Below are the code and all the weights of a small trained network. Each question names an input and a target symbol and asks about switching units off, where a switched-off unit gives its printed mean instead of its output.

import numpy as np


def w(rows, s, z=0):
    codes = np.array(rows[::2]) - 128.0
    scale = np.full(codes.shape[1], s)
    scale[-1] = z or s
    return codes * scale


def f(y):
    return y / 2 * (1 + np.tanh(0.7978845608 * (y + 0.044715 * y**3)))


def softmax(a):
    e = np.exp(a - a.max(-1, keepdims=True))
    return e / e.sum(-1, keepdims=True)


def log_softmax(a):
    a = a - a.max(-1, keepdims=True)
    return a - np.log(np.exp(a).sum(-1, keepdims=True))


def net(x, mask):
    ids = ['ΠΦΨθμτω'.index(c) for c in x.split()]
    T = len(ids)
    res = E[ids] + P[:T]
    u = 0
    for l in range(3):
        r = res
        for j in range(3):
            rows = slice(2 * j, 2 * j + 2)
            q, k, v = (r @ M[l][rows].T for M in (Q, K, V))
            z = softmax(np.where(np.tri(T) > 0, q @ k.T / 2**0.5, -1e9)) @ v
            o = O[l][rows]
            res = res + np.where(mask[u + j], z, o[:, -1]) @ o[:, :-1]
        u += 3
        y = f(res @ A[l][:, :-1].T + A[l][:, -1])
        res = res + np.where(mask[u : u + 4], y, B[l][:, -1]) @ B[l][:, :-1]
        u += 4
    return log_softmax(res[-1] @ U[:, :-1].T + U[:, -1])


Q, K, V, O, A, B = {}, {}, {}, {}, {}, {}
E = w([
[168,178,92],'Π',
[246,33,170],'Φ',
[54,34,190],'Ψ',
[42,150,170],'θ',
[152,138,65],'μ',
[157,157,98],'τ',
[191,202,158],'ω',
],0.011)
P = w([
[165,182,36],'0',
[2,128,231],'1',
[44,136,209],'2',
[54,138,214],'3',
[71,142,199],'4',
[71,120,211],'5',
[67,133,222],'6',
[83,129,218],'7',
[76,113,230],'8',
[79,107,227],'9',
[86,124,228],'10',
[94,108,222],'11',
[94,110,218],'12',
[93,93,221],'13',
],0.0032)
Q[0] = w([
[134,76,206],'L0H0',
[124,131,145],'L0H0',
[255,150,103],'L0H1',
[29,151,210],'L0H1',
[171,52,202],'L0H2',
[97,90,167],'L0H2',
],0.0088)
K[0] = w([
[162,202,119],'L0H0',
[128,115,184],'L0H0',
[34,195,119],'L0H1',
[215,53,180],'L0H1',
[250,13,179],'L0H2',
[132,99,111],'L0H2',
],0.011)
V[0] = w([
[154,95,33],'L0H0',
[187,254,49],'L0H0',
[227,30,153],'L0H1',
[98,114,210],'L0H1',
[57,207,207],'L0H2',
[100,156,37],'L0H2',
],0.007)
O[0] = w([
[154,94,104,2],'L0H0',
[205,162,80,7],'L0H0',
[85,58,29,236],'L0H1',
[42,184,183,235],'L0H1',
[2,210,76,215],'L0H2',
[107,51,39,14],'L0H2',
],0.0067,0.003)
A[0] = w([
[192,59,2,188],'L0N0',
[59,220,128,254],'L0N1',
[14,58,72,235],'L0N2',
[208,133,186,196],'L0N3',
],0.0053,0.0033)
B[0] = w([
[205,66,123,116],'L0N0',
[53,147,51,253],'L0N1',
[23,44,85,243],'L0N2',
[207,254,206,151],'L0N3',
],0.0068)
Q[1] = w([
[222,153,22],'L1H0',
[114,92,13],'L1H0',
[159,24,124],'L1H1',
[94,237,240],'L1H1',
[185,136,253],'L1H2',
[78,222,89],'L1H2',
],0.0069)
K[1] = w([
[41,82,176],'L1H0',
[111,76,129],'L1H0',
[60,152,71],'L1H1',
[205,85,141],'L1H1',
[254,173,117],'L1H2',
[79,211,191],'L1H2',
],0.0089)
V[1] = w([
[46,44,207],'L1H0',
[167,254,179],'L1H0',
[235,34,112],'L1H1',
[162,105,221],'L1H1',
[88,166,177],'L1H2',
[180,151,164],'L1H2',
],0.006)
O[1] = w([
[16,39,184,104],'L1H0',
[231,91,13,253],'L1H0',
[138,209,196,29],'L1H1',
[97,151,136,146],'L1H1',
[134,62,26,219],'L1H2',
[253,171,83,14],'L1H2',
],0.0054,0.0064)
A[1] = w([
[50,71,104,94],'L1N0',
[99,156,3,226],'L1N1',
[164,236,122,58],'L1N2',
[44,114,162,252],'L1N3',
],0.0057,0.0018)
B[1] = w([
[124,92,103,252],'L1N0',
[95,3,65,210],'L1N1',
[233,161,122,155],'L1N2',
[109,76,194,227],'L1N3',
],0.0055,0.013)
Q[2] = w([
[139,166,23],'L2H0',
[144,254,195],'L2H0',
[130,95,73],'L2H1',
[156,181,172],'L2H1',
[130,120,68],'L2H2',
[174,171,131],'L2H2',
],0.0093)
K[2] = w([
[199,56,166],'L2H0',
[81,144,2],'L2H0',
[20,52,153],'L2H1',
[186,200,127],'L2H1',
[135,127,239],'L2H2',
[22,105,166],'L2H2',
],0.0052)
V[2] = w([
[89,156,155],'L2H0',
[150,137,2],'L2H0',
[113,86,209],'L2H1',
[72,120,146],'L2H1',
[200,159,117],'L2H2',
[123,203,196],'L2H2',
],0.0067)
O[2] = w([
[121,137,203,114],'L2H0',
[82,177,59,102],'L2H0',
[139,78,164,205],'L2H1',
[156,34,97,255],'L2H1',
[97,207,173,154],'L2H2',
[145,120,254,116],'L2H2',
],0.0062,0.0085)
A[2] = w([
[242,2,50,157],'L2N0',
[98,208,141,255],'L2N1',
[153,135,197,49],'L2N2',
[157,139,170,71],'L2N3',
],0.0042,0.0025)
B[2] = w([
[158,96,253,254],'L2N0',
[70,235,116,151],'L2N1',
[144,140,99,125],'L2N2',
[123,148,105,124],'L2N3',
],0.0054,0.0095)
U = w([
[76,186,149,89],'Π',
[162,138,255,186],'Φ',
[175,63,200,4],'Ψ',
[125,81,59,232],'θ',
[84,184,240,124],'μ',
[85,177,174,119],'τ',
[105,165,46,54],'ω',
],0.0065,0.0039)

Each question gives the input, a string of symbols that net reads in full, and the target symbol t.
The units are the heads (2 rows each of Q, K, V and O) and the neurons (one row each of A and B). Each row of codes is followed by its name. A weight is (code - 128) times the scale printed after its matrix; where a second scale follows, it is the last column's (O, A, B and U).
mask holds one flag per unit, layer by layer, with each layer's heads first. A switched-off unit (its flag False) gives its mean, the last column of its rows in O or B, instead of its output. The means were averaged over made-up inputs and are rounded, as every weight is.
A unit's drop is (log p(t) with every unit on - log p(t) with that unit switched off) / (log p(t) with every unit on - log p(t) with every unit switched off).
unit that matters most: the unit with the biggest drop
top k neurons: the k neurons with the biggest drops, biggest first
k most important neurons of layer l: the k neurons of layer l with the biggest drops, biggest first
which heads matter: for each layer, one digit per head in row order, 1 if its drop is at least 0.15 and else 0, layers parted by /
drop of u: that unit's drop, to one decimal
input ω Φ θ μ θ Ψ θ Π Φ ω Π, target ω: top 3 neurons	[L0N2; L0N3; L2N0]
input μ θ θ Ψ Ψ θ ω, target μ: which heads matter	101 / 110 / 010
input ω μ ω θ ω θ Π ω μ ω μ, target ω: unit that matters most	L0H0
input μ Ψ θ μ Ψ, target μ: which heads matter	111 / 111 / 001
input ω Φ θ θ θ Ψ Π, target Π: which heads matter	001 / 011 / 010
input θ Ψ Ψ Ψ τ θ θ θ θ Φ Φ θ θ Φ, target Φ: which heads matter	001 / 001 / 000
input Π θ θ Ψ Π ω θ θ, target Π: which heads matter	111 / 110 / 001
input Ψ ω θ Π θ Ψ θ Ψ, target Ψ: which heads matter	100 / 100 / 110
input Ψ τ θ Ψ τ μ, target Ψ: which heads matter	100 / 100 / 110
input Ψ θ τ ω, target Ψ: top 3 neurons	[L2N0; L1N3; L0N2]
input θ Φ Ψ Ψ μ θ ω, target ω: top 2 neurons	[L0N2; L0N3]
input Φ θ Ψ Ψ τ, target μ: which heads matter	000 / 111 / 000
input Π μ θ θ, target Π: 2 most important neurons of layer 0	[L0N0; L0N2]
input ω ω μ ω θ θ θ, target ω: 2 most important neurons of layer 0	[L0N2; L0N3]
input Π θ ω τ θ θ Ψ ω, target Π: unit that matters most	L1H1
input Ψ θ Π θ θ Π τ θ ω θ θ, target Ψ: top 2 neurons	[L1N3; L2N0]
input μ θ ω μ θ, target μ: 2 most important neurons of layer 0	[L0N0; L0N1]
input ω θ Φ Π Ψ θ Ψ θ ω θ ω Ψ Φ, target ω: top 2 neurons	[L0N2; L0N3]
input Φ θ Φ τ θ θ μ μ Ψ Π Ψ, target Φ: drop of L0N1	0.2
input μ θ θ, target μ: drop of L1H0	0.3
input Ψ Ψ θ θ ω, target Ψ: drop of L2H0	0.4
input Φ θ ω θ τ Ψ μ, target μ: drop of L1H0	0.3
input Π ω μ θ θ θ Ψ τ, target Π: unit that matters most	L1H1
input μ ω ω θ Ψ Π, target μ: 2 most important neurons of layer 1	[L1N1; L1N0]
input ω θ μ ω μ, target ω: 2 most important neurons of layer 1	[L1N3; L1N2]
